Below are the code and all the weights of a small trained network. Each question names an input and a target symbol and asks about switching units off, where a switched-off unit gives its printed mean instead of its output.

import numpy as np


def w(rows, s, z=0):
    codes = np.array(rows[::2]) - 128.0
    scale = np.full(codes.shape[1], s)
    scale[-1] = z or s
    return codes * scale


def norm(h):
    return h / np.sqrt((h * h).mean(-1, keepdims=True) + 1e-5)


def softmax(a):
    e = np.exp(a - a.max(-1, keepdims=True))
    return e / e.sum(-1, keepdims=True)


def log_softmax(a):
    a = a - a.max(-1, keepdims=True)
    return a - np.log(np.exp(a).sum(-1, keepdims=True))


def net(x, mask):
    ids = ['αζηθλξστψω'.index(c) for c in x.split()]
    T = len(ids)
    res = E[ids] + P[:T]
    u = 0
    for l in range(3):
        r = norm(res)
        for j in range(3):
            rows = slice(2 * j, 2 * j + 2)
            q, k, v = (r @ M[l][rows].T for M in (Q, K, V))
            z = softmax(np.where(np.tri(T) > 0, q @ k.T / 2**0.5, -1e9)) @ v
            o = O[l][rows]
            res = res + np.where(mask[u + j], z, o[:, -1]) @ o[:, :-1]
        u += 3
    return log_softmax(norm(res)[-1] @ U[:, :-1].T + U[:, -1])


Q, K, V, O = {}, {}, {}, {}
E = w([
[126,250,137,173,186,45,85,206,25],'α',
[154,224,97,116,69,84,120,103,115],'ζ',
[109,141,72,184,195,32,56,184,61],'η',
[7,119,109,154,192,80,81,121,89],'θ',
[80,138,143,192,179,44,110,228,40],'λ',
[177,225,175,131,115,84,180,157,92],'ξ',
[139,122,76,195,39,59,115,176,165],'σ',
[113,217,91,99,136,57,91,115,76],'τ',
[46,37,151,171,111,114,161,154,128],'ψ',
[103,150,85,155,47,181,185,114,31],'ω',
],0.015)
P = w([
[129,96,194,128,53,69,109,135,64],'0',
[170,144,89,218,182,52,126,37,181],'1',
[125,137,68,79,165,68,157,135,170],'2',
[187,122,173,122,54,137,39,109,112],'3',
[140,179,97,255,192,98,173,56,159],'4',
[99,157,65,64,174,128,149,188,195],'5',
[157,118,161,93,66,201,79,143,122],'6',
[109,178,111,252,208,173,191,129,160],'7',
[111,128,58,63,201,199,135,239,176],'8',
[111,97,124,62,68,175,72,89,108],'9',
],0.017)
Q[0] = w([
[158,122,204,221,80,108,1,58,155],'0.h0',
[184,105,136,150,127,115,190,72,123],'0.h0',
[140,123,81,167,159,206,186,35,171],'0.h1',
[118,98,121,130,95,132,155,58,161],'0.h1',
[92,163,150,130,108,147,121,190,132],'0.h2',
[145,87,123,55,134,113,153,123,122],'0.h2',
],0.0095)
K[0] = w([
[121,124,84,150,85,8,73,122,113],'0.h0',
[124,111,69,121,95,82,161,140,129],'0.h0',
[115,154,254,163,53,69,78,52,142],'0.h1',
[76,119,119,115,76,146,150,134,95],'0.h1',
[120,153,168,152,137,192,115,121,134],'0.h2',
[197,94,160,124,150,107,97,87,131],'0.h2',
],0.0093)
V[0] = w([
[188,220,162,44,254,146,189,179,67],'0.h0',
[179,81,99,164,102,212,185,105,136],'0.h0',
[63,106,163,28,52,93,125,214,85],'0.h1',
[101,142,157,208,53,100,89,66,42],'0.h1',
[166,125,73,50,215,255,118,185,209],'0.h2',
[73,123,66,187,93,211,223,123,106],'0.h2',
],0.005)
O[0] = w([
[200,242,85,178,138,107,58,139,243,94],'0.h0',
[154,160,25,94,223,140,206,151,130,86],'0.h0',
[155,150,144,174,159,107,49,204,128,173],'0.h1',
[217,174,108,180,234,52,182,134,78,181],'0.h1',
[23,220,184,184,110,206,121,155,173,1],'0.h2',
[142,231,188,211,93,1,135,163,125,137],'0.h2',
],0.0068,0.0082)
Q[1] = w([
[126,139,101,166,115,154,162,108,126],'1.h0',
[103,155,129,186,151,78,145,147,105],'1.h0',
[87,93,129,52,119,181,113,127,121],'1.h1',
[111,91,178,129,113,158,83,112,145],'1.h1',
[133,128,137,242,151,142,141,73,117],'1.h2',
[142,119,249,131,83,166,71,62,106],'1.h2',
],0.017)
K[1] = w([
[134,130,85,144,145,170,167,136,153],'1.h0',
[106,146,116,124,141,92,132,190,151],'1.h0',
[183,100,80,130,148,144,112,107,77],'1.h1',
[141,85,146,164,88,93,121,51,96],'1.h1',
[110,161,144,34,185,93,135,139,111],'1.h2',
[160,104,122,101,140,5,89,87,115],'1.h2',
],0.016)
V[1] = w([
[164,139,127,130,146,141,157,47,160],'1.h0',
[122,136,132,147,247,143,142,105,129],'1.h0',
[104,96,135,163,97,149,102,87,121],'1.h1',
[139,179,142,178,98,89,135,168,117],'1.h1',
[137,97,70,191,50,144,162,183,152],'1.h2',
[112,174,47,147,108,157,99,122,41],'1.h2',
],0.015)
O[1] = w([
[57,105,176,110,166,109,146,211,171,4],'1.h0',
[92,180,90,112,171,141,210,127,250,49],'1.h0',
[169,185,168,160,112,126,129,102,128,14],'1.h1',
[70,69,129,150,148,130,135,70,99,233],'1.h1',
[119,163,152,99,108,26,125,77,174,127],'1.h2',
[205,123,199,61,175,130,147,82,151,253],'1.h2',
],0.014,0.0061)
Q[2] = w([
[194,133,106,159,127,139,112,100,44],'2.h0',
[158,144,206,209,135,156,106,111,131],'2.h0',
[72,174,164,126,86,23,174,87,134],'2.h1',
[126,97,77,67,130,99,159,154,56],'2.h1',
[161,111,121,125,153,108,106,108,200],'2.h2',
[10,110,97,48,52,154,101,184,126],'2.h2',
],0.012)
K[2] = w([
[107,143,134,49,159,137,74,245,132],'2.h0',
[170,17,111,160,173,80,78,126,241],'2.h0',
[142,98,182,234,126,116,230,90,140],'2.h1',
[100,65,123,72,91,243,154,98,86],'2.h1',
[141,115,123,67,126,171,171,115,125],'2.h2',
[157,182,137,254,176,133,250,62,35],'2.h2',
],0.01)
V[2] = w([
[135,93,196,198,93,123,176,78,140],'2.h0',
[79,146,158,192,111,230,186,88,83],'2.h0',
[110,175,73,51,189,111,89,159,167],'2.h1',
[164,103,90,204,154,79,107,149,115],'2.h1',
[130,132,148,253,195,120,132,110,137],'2.h2',
[157,162,117,140,186,95,128,136,74],'2.h2',
],0.011)
O[2] = w([
[231,227,86,171,169,128,129,176,78,115],'2.h0',
[184,125,7,117,246,50,211,111,108,18],'2.h0',
[236,167,136,230,204,101,71,84,89,27],'2.h1',
[126,215,124,74,43,79,107,235,153,254],'2.h1',
[24,213,160,255,181,254,165,99,108,138],'2.h2',
[137,149,198,136,100,252,37,98,196,246],'2.h2',
],0.008,0.0088)
U = w([
[140,116,29,154,83,100,144,37,130,2],'α',
[107,161,205,159,181,59,169,97,128,191],'ζ',
[187,51,131,138,180,134,102,182,161,18],'η',
[119,62,80,109,183,188,149,52,120,109],'θ',
[150,105,169,141,119,61,83,147,28,186],'λ',
[178,176,87,165,161,177,120,213,144,177],'ξ',
[86,232,89,129,88,33,89,158,137,33],'σ',
[130,142,171,112,79,177,89,105,200,142],'τ',
[2,102,114,130,117,138,156,174,135,226],'ψ',
[128,64,96,19,161,99,145,187,165,150],'ω',
],0.0084,0.0029)

Each question gives the input, a string of symbols that net reads in full, and the target symbol t.
The units are the heads (2 rows each of Q, K, V and O). Each row of codes is followed by its name. A weight is (code - 128) times the scale printed after its matrix; where a second scale follows, it is the last column's (O and U).
mask holds one flag per head, layer by layer. A switched-off head (its flag False) gives its mean, the last column of its rows in O, instead of its output. The means were averaged over made-up inputs and are rounded, as every weight is.
A unit's drop is (log p(t) with every unit on - log p(t) with that unit switched off) / (log p(t) with every unit on - log p(t) with every unit switched off).
The circuit of an input: a set's keep is (log p(t) with only the set's units on - log p(t) with every unit switched off) / (log p(t) with every unit on - log p(t) with every unit switched off). Starting from all 9 units, units are removed one at a time, each time the one whose removal leaves the highest keep (on an exact tie, the one counted first), for as long as the keep stays at least 0.8.
circuit, biggest first: the units of the circuit, biggest drop first
unit that matters most: the unit with the biggest drop
heads that matter: for each layer, one digit per head in row order, 1 if its drop is at least 0.15 and else 0, layers parted by /
input η ξ ζ σ θ ψ τ ω, target σ: heads that matter : 000 / 001 / 000
input ω θ ω ψ σ ω θ σ, target ζ: unit that matters most : 0.h2
input θ ψ ζ ξ θ η ζ τ, target τ: heads that matter : 011 / 110 / 100
input λ ψ ψ ξ ψ ω η ψ ψ, target ψ: circuit, biggest first : 1.h2; 2.h2
input ψ σ η, target ψ: circuit, biggest first : 1.h2; 0.h1; 2.h2
input η θ θ, target θ: circuit, biggest first : 1.h2; 1.h0
input ω τ α θ λ, target θ: heads that matter : 000 / 101 / 000
input ω ω ω ζ α θ σ θ, target ξ: circuit, biggest first : 1.h1; 0.h1
input ω ω α α ψ ζ α ψ, target ω: heads that matter : 010 / 110 / 001
input λ θ η θ θ σ θ ω, target λ: circuit, biggest first : 1.h0; 0.h1
input τ ω θ σ η α ω λ, target θ: heads that matter : 000 / 111 / 000
input η ζ ω ω τ, target ζ: heads that matter : 001 / 100 / 000
input ω σ ξ ζ θ, target ψ: circuit, biggest first : 1.h2; 1.h0
input ω ψ ω σ ω ω ζ η, target ζ: circuit, biggest first : 1.h2
input θ ψ ω σ θ σ ξ σ, target λ: heads that matter : 010 / 100 / 001
input σ θ ξ τ ξ σ ψ θ ξ, target ψ: circuit, biggest first : 1.h1; 2.h2
input θ ψ ξ τ λ θ, target τ: heads that matter : 111 / 010 / 000
input ζ λ ξ ω η ω, target ω: heads that matter : 000 / 011 / 000
input τ ψ ξ, target ψ: circuit, biggest first : 1.h2; 1.h1
input λ ξ ξ η α ω ψ ω, target ζ: unit that matters most : 0.h0
input ψ σ λ, target ψ: circuit, biggest first : 1.h2; 1.h1
input σ ψ θ σ η ξ, target σ: heads that matter : 110 / 001 / 100
input ζ ω η η ω, target τ: heads that matter : 010 / 110 / 100
input σ ω ζ, target ω: circuit, biggest first : 0.h0; 1.h1
input ω η α λ ω, target θ: circuit, biggest first : 1.h1; 1.h2
